X =
array([[ 7.85, -6.33,  6.86, -3.97, -3.28,  4.65, -1.88, -6.90,  5.65],
       [ 7.40, -5.85,  7.02, -5.09, -5.90,  0.56, -4.94,  6.72,  8.03],
       [ 6.59, -4.90,  3.58,  2.79, -4.78,  7.40,  2.06,  2.72,  6.91],
       [ 5.13,  6.46, -8.33,  3.25,  5.15, -7.48,  5.67,  2.04,  2.08],
       [-7.76,  5.12, -5.97,  4.17, -1.40,  4.61, -4.63,  1.41,  6.59],
       [ 1.86, -6.81,  8.37, -3.08, -3.99, -4.68, -1.16,  8.14,  5.35],
       [-7.33, -3.71,  6.38,  7.27, -1.52, -2.76,  1.51,  5.73, -4.30],
       [-6.70, -6.18,  7.62,  7.00, -0.30, -6.00, -6.47,  4.99, -1.83],
       [ 1.65, -8.17,  0.51, -3.05, -3.49, -4.90, -3.84, -3.56,  2.50],
       [-3.00, -2.30, -4.03, -5.12,  2.95,  2.64, -1.83, -3.00,  1.65]])
Rows and columns are numbered from 1.
The entry at row 1, column 3 -> 6.86
The top-left entry is 7.85
Read off the entry directly below 5.35.
-4.30
Read off the entry just left of -3.71.
-7.33
The entry in row 3 and column 1 is 6.59
The bottom-right entry -> 1.65
Read off the entry directly below the largest entry.
6.38
The bottom-left entry -> -3.00
Read off the entry in row 1 and column 2.
-6.33
Read off the entry just left of the smallest entry.
6.46
The entry just left of -3.08 is 8.37
Read off the entry just left of 2.08.
2.04
Read off the entry just right of -3.08.
-3.99
Read off the entry in row 2 and column 1.
7.40
The entry at row 3, column 2: -4.90
The entry directly above the smallest entry -> 3.58
Read off the entry directly above the largest entry.
-5.97
The top-right entry is 5.65
Read off the entry just right of 2.72.
6.91
The entry directly below 6.38 is 7.62
Read off the entry directly below -6.33.
-5.85
The entry just right of 7.02 -> -5.09
Read off the entry directly above 6.72.
-6.90
Read off the entry just right of -4.94.
6.72
The smallest entry: -8.33
The entry just right of -0.30 -> -6.00
Read off the entry just right of -4.63.
1.41
The entry just right of the smallest entry -> 3.25
The entry just right of 6.86 is -3.97
The entry just right of 1.41 is 6.59

0.120,0.154,-0.130,0.171,0.138,-0.044,0.036
-0.116,-0.200,0.061,0.059,0.081,-0.246,0.075
0.132,-0.264,-0.084,-0.095,0.037,-0.263,-0.175
0.180,-0.255,-0.163,-0.076,0.163,0.003,-0.164
0.091,0.147,0.149,0.022,-0.024,-0.043,0.100
-0.286,-0.045,0.056,-0.217,-0.265,-0.017,0.141
-0.122,-0.235,-0.134,0.101,0.157,-0.045,-0.141
0.177,0.096,0.015,-0.007,-0.039,0.060,-0.270
-0.040,0.084,-0.283,-0.009,-0.248,0.101,0.137
Indices start at 1.
The entry directly below the largest entry -> 0.091
The entry directly above -0.040 -> 0.177
The entry in the top-left corner is 0.120
The entry in row 2 and column 1: -0.116
Give the entry just left of 0.100.
-0.043
Give the entry directly above the centre entry.
-0.076
The entry in the top-right corner -> 0.036
The entry just right of the largest entry is -0.255
The entry just right of -0.043 is 0.100
The bottom entry of the column that holds the largest entry -> -0.040
Give the entry directly below the centre entry.
-0.217
Give the entry in row 1 and column 2.
0.154
The entry at row 1, column 3 is -0.130
The entry directly above -0.246 -> -0.044
Give the entry directly below 0.138.
0.081
The entry in row 3 and column 1 -> 0.132
The bottom-right entry: 0.137
Give the entry just right of 0.096.
0.015
Give the entry directly above -0.084.
0.061
The entry just left of -0.248 -> -0.009
The entry directly below 0.081 is 0.037
Give the entry just right of 0.147.
0.149
Give the entry directly below 0.157.
-0.039
The entry directly above -0.163 is -0.084
The entry directly above 0.015: -0.134
Give the entry directly below 0.096.
0.084
